Below are the code and all the weights of a small trained network. Each question names an input and a class and asks about switching units off, where a switched-off unit gives its printed mean instead of its output.

import numpy as np


def w(rows, s, z=0):
    codes = np.array(rows[::2]) - 128.0
    scale = np.full(codes.shape[1], s)
    scale[-1] = z or s
    return codes * scale


def norm(h):
    return h / np.sqrt((h * h).mean(-1, keepdims=True) + 1e-5)


def f(y):
    return np.maximum(y, 0)


def log_softmax(a):
    a = a - a.max(-1, keepdims=True)
    return a - np.log(np.exp(a).sum(-1, keepdims=True))


def net(x, mask):
    res = np.array(x, float).reshape(1, 3) / 4 @ E
    u = 0
    for l in range(3):
        y = f(norm(res) @ A[l][:, :-1].T + A[l][:, -1])
        res = res + np.where(mask[u : u + 8], y, B[l][:, -1]) @ B[l][:, :-1]
        u += 8
    return log_softmax(norm(res)[-1] @ U[:, :-1].T + U[:, -1])


A, B = {}, {}
E = w([
[200,124,187,36],'x0',
[103,193,106,96],'x1',
[41,112,254,161],'x2',
],0.0075)
A[0] = w([
[91,115,115,22,53],'0.n1',
[175,79,154,165,55],'0.n2',
[180,144,141,253,130],'0.n3',
[11,180,81,65,119],'0.n4',
[111,140,217,214,152],'0.n5',
[85,133,97,171,32],'0.n6',
[64,133,194,2,135],'0.n7',
[235,120,33,137,3],'0.n8',
],0.0078,0.0046)
B[0] = w([
[63,80,148,73,154],'0.n1',
[142,54,43,72,144],'0.n2',
[105,133,71,15,185],'0.n3',
[156,254,123,52,209],'0.n4',
[194,111,20,124,246],'0.n5',
[31,102,6,112,151],'0.n6',
[71,177,193,176,254],'0.n7',
[140,158,85,182,212],'0.n8',
],0.0072,0.0045)
A[1] = w([
[66,61,195,171,252],'1.n1',
[85,165,124,185,20],'1.n2',
[45,142,129,244,181],'1.n3',
[130,40,120,167,74],'1.n4',
[146,5,109,179,107],'1.n5',
[156,125,180,90,69],'1.n6',
[20,86,165,198,83],'1.n7',
[142,39,113,94,109],'1.n8',
],0.012,0.0035)
B[1] = w([
[211,130,91,131,251],'1.n1',
[64,123,157,98,167],'1.n2',
[135,20,81,70,253],'1.n3',
[96,225,73,104,180],'1.n4',
[88,252,142,119,218],'1.n5',
[74,135,139,86,176],'1.n6',
[192,91,84,121,219],'1.n7',
[95,147,194,123,184],'1.n8',
],0.012,0.0052)
A[2] = w([
[76,142,46,68,159],'2.n1',
[120,48,139,85,7],'2.n2',
[94,46,205,137,254],'2.n3',
[93,150,102,150,15],'2.n4',
[71,133,135,167,36],'2.n5',
[90,66,172,126,148],'2.n6',
[219,140,248,112,125],'2.n7',
[124,133,167,179,71],'2.n8',
],0.014,0.0046)
B[2] = w([
[137,77,255,107,248],'2.n1',
[216,96,173,136,142],'2.n2',
[207,47,51,112,147],'2.n3',
[156,20,110,133,136],'2.n4',
[232,105,115,79,128],'2.n5',
[247,165,62,103,136],'2.n6',
[66,28,121,82,176],'2.n7',
[187,116,82,133,128],'2.n8',
],0.0085,0.013)
U = w([
[116,100,122,58,251],'0',
[220,132,93,101,254],'1',
[92,176,151,55,175],'2',
[181,136,204,136,98],'3',
[112,154,73,182,2],'4',
[142,150,90,191,2],'5',
[74,156,86,136,2],'6',
[97,120,113,251,2],'7',
],0.016,0.0055)

Each question gives the input, the list of numbers given to net, and the class t.
The units are the neurons (one row each of A and B). Each row of codes is followed by its name. A weight is (code - 128) times the scale printed after its matrix; where a second scale follows, it is the last column's (A, B and U).
mask holds one flag per neuron, layer by layer. A switched-off neuron (its flag False) gives its mean, the last column of its row in B, instead of its output. The means were averaged over made-up inputs and are rounded, as every weight is.
A unit's drop is (log p(t) with every unit on - log p(t) with that unit switched off) / (log p(t) with every unit on - log p(t) with every unit switched off).
The circuit of an input: a set's keep is (log p(t) with only the set's units on - log p(t) with every unit switched off) / (log p(t) with every unit on - log p(t) with every unit switched off). Starting from the 12 units with the biggest drops (on a tie, the unit counted first), units are removed one at a time, each time the one whose removal leaves the highest keep (on an exact tie, the one counted first), for as long as the keep stays at least 0.8.
circuit, biggest first: the units of the circuit, biggest drop first
unit that matters most: the unit with the biggest drop
top k neurons: the k neurons with the biggest drops, biggest first
top k neurons in layer l: the k neurons of layer l with the biggest drops, biggest first
input [-3,0,2], class 3: top 3 neurons in layer 2 : 2.n1, 2.n7, 2.n3
input [1,-2,-3], class 3: unit that matters most : 1.n1
input [3,7,8], class 1: circuit, biggest first : 1.n5, 1.n4, 2.n3, 2.n6
input [-2,-2,5], class 1: top 2 neurons : 1.n7, 1.n1
input [2,3,6], class 1: top 2 neurons in layer 1 : 1.n3, 1.n5
input [1,6,-2], class 2: circuit, biggest first : 1.n3, 1.n1
input [-6,-8,-2], class 2: top 2 neurons in layer 1 : 1.n5, 1.n4
input [0,-6,-5], class 2: top 2 neurons : 0.n4, 1.n5
input [-3,-4,5], class 1: top 4 neurons : 1.n1, 1.n7, 0.n4, 2.n7
input [0,1,2], class 3: top 3 neurons : 0.n4, 0.n5, 2.n1
input [-4,6,-5], class 2: circuit, biggest first : 1.n1, 1.n3
input [4,-7,7], class 1: top 2 neurons : 1.n1, 1.n7
input [-3,-1,-1], class 3: top 4 neurons : 2.n1, 0.n3, 0.n7, 2.n7
input [5,6,-2], class 2: unit that matters most : 1.n3
input [4,-7,-2], class 2: top 2 neurons : 1.n5, 0.n4
input [6,-4,7], class 1: top 2 neurons in layer 2 : 2.n1, 2.n3
input [-4,-6,4], class 2: top 3 neurons in layer 1 : 1.n5, 1.n4, 1.n8
input [7,-8,1], class 2: top 2 neurons : 0.n4, 1.n5
input [-2,4,5], class 1: top 2 neurons in layer 0 : 0.n3, 0.n7
input [-3,-7,1], class 2: circuit, biggest first : 1.n5
input [-5,5,6], class 1: top 2 neurons : 1.n3, 1.n5
